Below are the code and all the weights of a small trained network. Each question names an input and a class and asks about switching units off, where a switched-off unit gives its printed mean instead of its output.

import numpy as np


def w(rows, s, z=0):
    codes = np.array(rows[::2]) - 128.0
    scale = np.full(codes.shape[1], s)
    scale[-1] = z or s
    return codes * scale


def f(y):
    return y / 2 * (1 + np.tanh(0.7978845608 * (y + 0.044715 * y**3)))


def log_softmax(a):
    a = a - a.max(-1, keepdims=True)
    return a - np.log(np.exp(a).sum(-1, keepdims=True))


def net(x, mask):
    res = np.array(x, float).reshape(1, 7) / 4 @ E
    y = f(res @ A[0][:, :-1].T + A[0][:, -1])
    res = res + np.where(mask, y, B[0][:, -1]) @ B[0][:, :-1]
    return log_softmax(res[-1] @ U[:, :-1].T + U[:, -1])


A, B = {}, {}
E = w([
[27,197,75,93,67],'x0',
[23,85,149,143,241],'x1',
[100,164,20,254,163],'x2',
[136,43,52,210,170],'x3',
[104,36,180,176,37],'x4',
[133,194,187,129,110],'x5',
[110,115,180,137,77],'x6',
],0.0089)
A[0] = w([
[118,141,171,144,103,156],'neuron 0',
[117,147,51,213,148,254],'neuron 1',
[146,207,189,76,68,199],'neuron 2',
[198,146,149,121,255,160],'neuron 3',
[73,165,49,234,105,176],'neuron 4',
[187,172,77,164,192,204],'neuron 5',
[76,117,90,168,178,202],'neuron 6',
[36,109,115,114,205,182],'neuron 7',
[120,163,108,112,246,214],'neuron 8',
[210,32,153,113,127,214],'neuron 9',
],0.012,0.0044)
B[0] = w([
[125,122,136,110,87,156],'neuron 0',
[140,116,5,94,128,251],'neuron 1',
[182,176,168,58,64,232],'neuron 2',
[143,151,136,168,149,220],'neuron 3',
[100,79,61,64,87,246],'neuron 4',
[201,126,72,168,171,223],'neuron 5',
[68,123,106,80,145,211],'neuron 6',
[43,133,171,115,152,210],'neuron 7',
[111,158,138,172,198,220],'neuron 8',
[158,45,194,165,104,232],'neuron 9',
],0.011,0.014)
U = w([
[23,143,172,98,164,91],'0',
[182,123,95,161,224,61],'1',
[160,3,183,144,109,190],'2',
[140,212,161,85,44,252],'3',
[87,73,26,112,85,15],'4',
],0.013,0.0025)

Each question gives the input, the list of numbers given to net, and the class t.
The units are the neurons (one row each of A and B). Each row of codes is followed by its name. A weight is (code - 128) times the scale printed after its matrix; where a second scale follows, it is the last column's (A, B and U).
mask holds one flag per neuron, in row order. A switched-off neuron (its flag False) gives its mean, the last column of its row in B, instead of its output. The means were averaged over made-up inputs and are rounded, as every weight is.
A unit's drop is (log p(t) with every unit on - log p(t) with that unit switched off) / (log p(t) with every unit on - log p(t) with every unit switched off).
most important unit: the unit with the biggest drop
top k neurons: the k neurons with the biggest drops, biggest first
drop when u is switched off: that unit's drop, to one decimal
input [3,5,-4,6,-2,1,-4], class 0: most important unit : neuron 7
input [1,7,2,-1,-3,4,-7], class 0: top 3 neurons : [neuron 7; neuron 6; neuron 9]
input [0,-1,-8,-2,1,-2,0], class 3: top 3 neurons : [neuron 2; neuron 5; neuron 4]
input [-3,1,6,6,-5,5,3], class 4: top 4 neurons : [neuron 4; neuron 1; neuron 6; neuron 9]
input [3,7,0,5,0,-4,4], class 0: top 2 neurons : [neuron 7; neuron 5]
input [-2,3,-2,-8,-2,-6,-2], class 0: top 3 neurons : [neuron 5; neuron 8; neuron 1]
input [2,-4,2,1,-8,-6,1], class 1: top 2 neurons : [neuron 5; neuron 8]
input [-4,8,1,2,-5,-4,7], class 0: top 2 neurons : [neuron 7; neuron 6]
input [0,0,-5,3,0,8,3], class 3: drop when neuron 2 is switched off : 0.2
input [-1,0,-8,-1,-1,-2,-5], class 2: drop when neuron 9 is switched off : 1.4
input [1,-8,3,-4,3,-8,4], class 3: drop when neuron 1 is switched off : 0.1
